Below are the code and all the weights of a small trained network. Each question names an input and a target symbol and asks about switching units off, where a switched-off unit gives its printed mean instead of its output.

import numpy as np


def w(rows, s, z=0):
    codes = np.array(rows[::2]) - 128.0
    scale = np.full(codes.shape[1], s)
    scale[-1] = z or s
    return codes * scale


def norm(h):
    return h / np.sqrt((h * h).mean(-1, keepdims=True) + 1e-5)


def f(y):
    return y / 2 * (1 + np.tanh(0.7978845608 * (y + 0.044715 * y**3)))


def softmax(a):
    e = np.exp(a - a.max(-1, keepdims=True))
    return e / e.sum(-1, keepdims=True)


def log_softmax(a):
    a = a - a.max(-1, keepdims=True)
    return a - np.log(np.exp(a).sum(-1, keepdims=True))


def net(x, mask):
    ids = ['ΠΦελμω'.index(c) for c in x.split()]
    T = len(ids)
    res = E[ids] + P[:T]
    u = 0
    for l in range(3):
        r = norm(res)
        for j in range(2):
            rows = slice(2 * j, 2 * j + 2)
            q, k, v = (r @ M[l][rows].T for M in (Q, K, V))
            z = softmax(np.where(np.tri(T) > 0, q @ k.T / 2**0.5, -1e9)) @ v
            o = O[l][rows]
            res = res + np.where(mask[u + j], z, o[:, -1]) @ o[:, :-1]
        u += 2
        y = f(norm(res) @ A[l][:, :-1].T + A[l][:, -1])
        res = res + np.where(mask[u : u + 4], y, B[l][:, -1]) @ B[l][:, :-1]
        u += 4
    return log_softmax(norm(res)[-1] @ U[:, :-1].T + U[:, -1])


Q, K, V, O, A, B = {}, {}, {}, {}, {}, {}
E = w([
[55,129,149,186,101,200],'Π',
[144,113,123,215,198,83],'Φ',
[131,174,103,36,240,189],'ε',
[108,51,108,54,100,110],'λ',
[75,32,215,103,214,107],'μ',
[164,138,1,148,136,129],'ω',
],0.0087)
P = w([
[164,3,97,158,184,234],'0',
[120,57,87,150,204,180],'1',
[100,81,85,142,180,139],'2',
[104,102,86,130,168,110],'3',
[104,119,94,133,157,95],'4',
[99,132,98,124,146,87],'5',
[99,144,108,126,138,78],'6',
[99,147,117,123,128,67],'7',
[101,156,122,113,121,71],'8',
[93,157,131,104,110,68],'9',
[92,165,138,100,106,60],'10',
[88,173,144,91,98,55],'11',
[88,172,149,87,92,51],'12',
],0.0042)
Q[0] = w([
[151,114,39,149,102,43],'L0H1',
[97,154,8,197,191,158],'L0H1',
[109,49,131,67,67,176],'L0H2',
[234,253,95,134,87,185],'L0H2',
],0.0054)
K[0] = w([
[135,123,49,137,116,180],'L0H1',
[138,230,148,183,147,115],'L0H1',
[116,184,148,67,52,155],'L0H2',
[168,98,1,137,103,114],'L0H2',
],0.0058)
V[0] = w([
[133,90,53,120,138,145],'L0H1',
[173,218,141,197,176,176],'L0H1',
[150,90,143,90,183,92],'L0H2',
[161,151,2,160,138,83],'L0H2',
],0.0055)
O[0] = w([
[188,81,70,107,85,107,254],'L0H1',
[93,108,151,128,254,208,55],'L0H1',
[155,74,136,169,120,227,166],'L0H2',
[177,105,160,139,19,77,105],'L0H2',
],0.0056,0.0027)
A[0] = w([
[101,73,103,2,74,180,39],'L0N1',
[98,129,166,148,233,163,158],'L0N2',
[121,143,75,102,102,132,110],'L0N3',
[37,235,208,103,158,144,5],'L0N4',
],0.0055,0.003)
B[0] = w([
[106,191,57,215,159,102,208],'L0N1',
[136,131,101,134,3,101,254],'L0N2',
[143,113,101,129,157,100,157],'L0N3',
[130,175,116,111,88,30,150],'L0N4',
],0.0056,0.0023)
Q[1] = w([
[131,58,151,129,101,138],'L1H1',
[154,154,100,183,79,92],'L1H1',
[185,173,255,176,200,149],'L1H2',
[147,23,138,76,144,69],'L1H2',
],0.0085)
K[1] = w([
[93,41,109,128,90,78],'L1H1',
[46,189,123,148,46,166],'L1H1',
[209,49,32,254,175,148],'L1H2',
[90,136,228,132,197,194],'L1H2',
],0.0067)
V[1] = w([
[48,154,182,141,132,182],'L1H1',
[116,112,157,23,171,159],'L1H1',
[59,71,166,3,107,141],'L1H2',
[127,77,209,185,201,56],'L1H2',
],0.0044)
O[1] = w([
[170,146,97,122,107,38,121],'L1H1',
[100,190,144,152,84,172,2],'L1H1',
[133,163,198,255,214,117,212],'L1H2',
[157,64,197,205,71,55,68],'L1H2',
],0.0049,0.0017)
A[1] = w([
[120,121,114,71,95,171,131],'L1N1',
[141,113,154,122,201,177,54],'L1N2',
[141,143,99,123,255,85,5],'L1N3',
[103,193,107,117,143,114,35],'L1N4',
],0.0094,0.0013)
B[1] = w([
[99,208,133,232,149,140,170],'L1N1',
[253,81,158,44,69,49,132],'L1N2',
[38,84,120,131,247,251,252],'L1N3',
[195,174,192,145,76,56,183],'L1N4',
],0.005,0.0024)
Q[2] = w([
[91,58,113,197,137,108],'L2H1',
[79,126,185,140,133,86],'L2H1',
[177,178,253,62,35,207],'L2H2',
[171,156,123,128,149,135],'L2H2',
],0.011)
K[2] = w([
[78,61,139,141,155,63],'L2H1',
[82,132,166,201,117,115],'L2H1',
[191,57,11,168,121,120],'L2H2',
[127,136,120,133,91,164],'L2H2',
],0.011)
V[2] = w([
[248,66,104,161,187,177],'L2H1',
[112,101,95,62,224,224],'L2H1',
[174,83,115,182,117,117],'L2H2',
[110,149,150,95,253,84],'L2H2',
],0.0047)
O[2] = w([
[96,252,113,93,169,125,251],'L2H1',
[97,185,232,119,173,83,232],'L2H1',
[78,92,220,100,174,136,172],'L2H2',
[255,152,62,153,148,134,44],'L2H2',
],0.0049,0.0021)
A[2] = w([
[218,116,186,49,7,32,4],'L2N1',
[140,129,140,162,185,254,87],'L2N2',
[99,105,110,42,182,164,181],'L2N3',
[119,112,200,208,79,147,148],'L2N4',
],0.0073,0.0039)
B[2] = w([
[40,170,61,255,117,248,140],'L2N1',
[170,90,143,127,134,174,167],'L2N2',
[144,166,168,134,110,162,255],'L2N3',
[105,132,102,67,102,86,203],'L2N4',
],0.0092,0.0035)
U = w([
[147,92,158,62,162,254,231],'Π',
[15,175,64,110,183,102,154],'Φ',
[184,138,163,40,92,47,181],'ε',
[89,163,138,174,3,149,39],'λ',
[157,55,170,212,167,95,3],'μ',
[237,205,86,89,151,162,142],'ω',
],0.0072,0.0014)

Each question gives the input, a string of symbols that net reads in full, and the target symbol t.
The units are the heads (2 rows each of Q, K, V and O) and the neurons (one row each of A and B). Each row of codes is followed by its name. A weight is (code - 128) times the scale printed after its matrix; where a second scale follows, it is the last column's (O, A, B and U).
mask holds one flag per unit, layer by layer, with each layer's heads first. A switched-off unit (its flag False) gives its mean, the last column of its rows in O or B, instead of its output. The means were averaged over made-up inputs and are rounded, as every weight is.
A unit's drop is (log p(t) with every unit on - log p(t) with that unit switched off) / (log p(t) with every unit on - log p(t) with every unit switched off).
The circuit of an input: a set's keep is (log p(t) with only the set's units on - log p(t) with every unit switched off) / (log p(t) with every unit on - log p(t) with every unit switched off). Starting from the 12 units with the biggest drops (on a tie, the unit counted first), units are removed one at a time, each time the one whose removal leaves the highest keep (on an exact tie, the one counted first), for as long as the keep stays at least 0.8.
units of the circuit, in order: the units of the circuit, biggest drop first
k most important neurons: the k neurons with the biggest drops, biggest first
top k neurons in layer l: the k neurons of layer l with the biggest drops, biggest first
heads that matter: for each layer, one digit per head in row order, 1 if its drop is at least 0.15 and else 0, layers parted by /
drop when u is switched off: that unit's drop, to one decimal
input ω μ λ ω λ, target μ: units of the circuit, in order : [L1H2]
input Π Φ λ ω, target Π: units of the circuit, in order : [L0N2 L1N3 L2N2]
input Π μ Φ Π ε Φ Π μ Φ λ λ ε λ, target ω: units of the circuit, in order : [L2H2 L1N4 L1H2]
input ω λ ε μ, target ε: top 2 neurons in layer 1 : [L1N2 L1N3]
input λ λ λ Φ Φ, target ε: heads that matter : 11 / 01 / 00
input λ λ μ λ Π, target Π: top 3 neurons in layer 0 : [L0N1 L0N2 L0N4]
input ω ω Φ Π μ ω ε λ, target Π: units of the circuit, in order : [L0N2 L2N3 L2N4]
input ω λ λ ε Π, target Π: heads that matter : 10 / 10 / 00
input Π ε ε Π ω λ λ ω λ μ λ λ, target λ: top 2 neurons in layer 1 : [L1N3 L1N1]
input Π λ λ λ λ μ Π λ Π, target ε: units of the circuit, in order : [L1N3 L2N4 L2N1 L2H1]
input Π ω Φ, target Π: units of the circuit, in order : [L1N3 L2N2]
input ω Π ε λ Φ Φ Φ Π λ, target Φ: top 2 neurons in layer 1 : [L1N3 L1N2]
input Π ε Π Π ω Π Π λ, target Π: 2 most important neurons : [L1N3 L0N2]
input λ Π λ μ Φ Φ ω ε ε λ Φ, target ω: units of the circuit, in order : [L2H2]
input Φ Φ Φ Φ, target ε: heads that matter : 11 / 01 / 01
input Π Π λ λ Φ λ λ Π, target ε: heads that matter : 01 / 00 / 10
input Φ Π Φ Π Π Π λ μ Π ω, target Π: heads that matter : 10 / 01 / 00
input Π ε λ λ ω Π Π λ λ λ Φ ω λ, target λ: 2 most important neurons : [L2N1 L1N3]
input ω Π Φ Π λ μ Φ ε ω Φ λ λ, target ω: 2 most important neurons : [L0N2 L0N1]
input λ Π ε ε Φ, target Π: 2 most important neurons : [L1N3 L2N2]
input μ μ Π ε μ, target ε: most important neuron : [L0N2]
input ω Π ω Π ω λ Φ λ, target Φ: drop when L1N2 is switched off : 0.1
input Π Π Π μ λ λ Π Φ μ ω λ, target μ: drop when L0N1 is switched off : 0.3
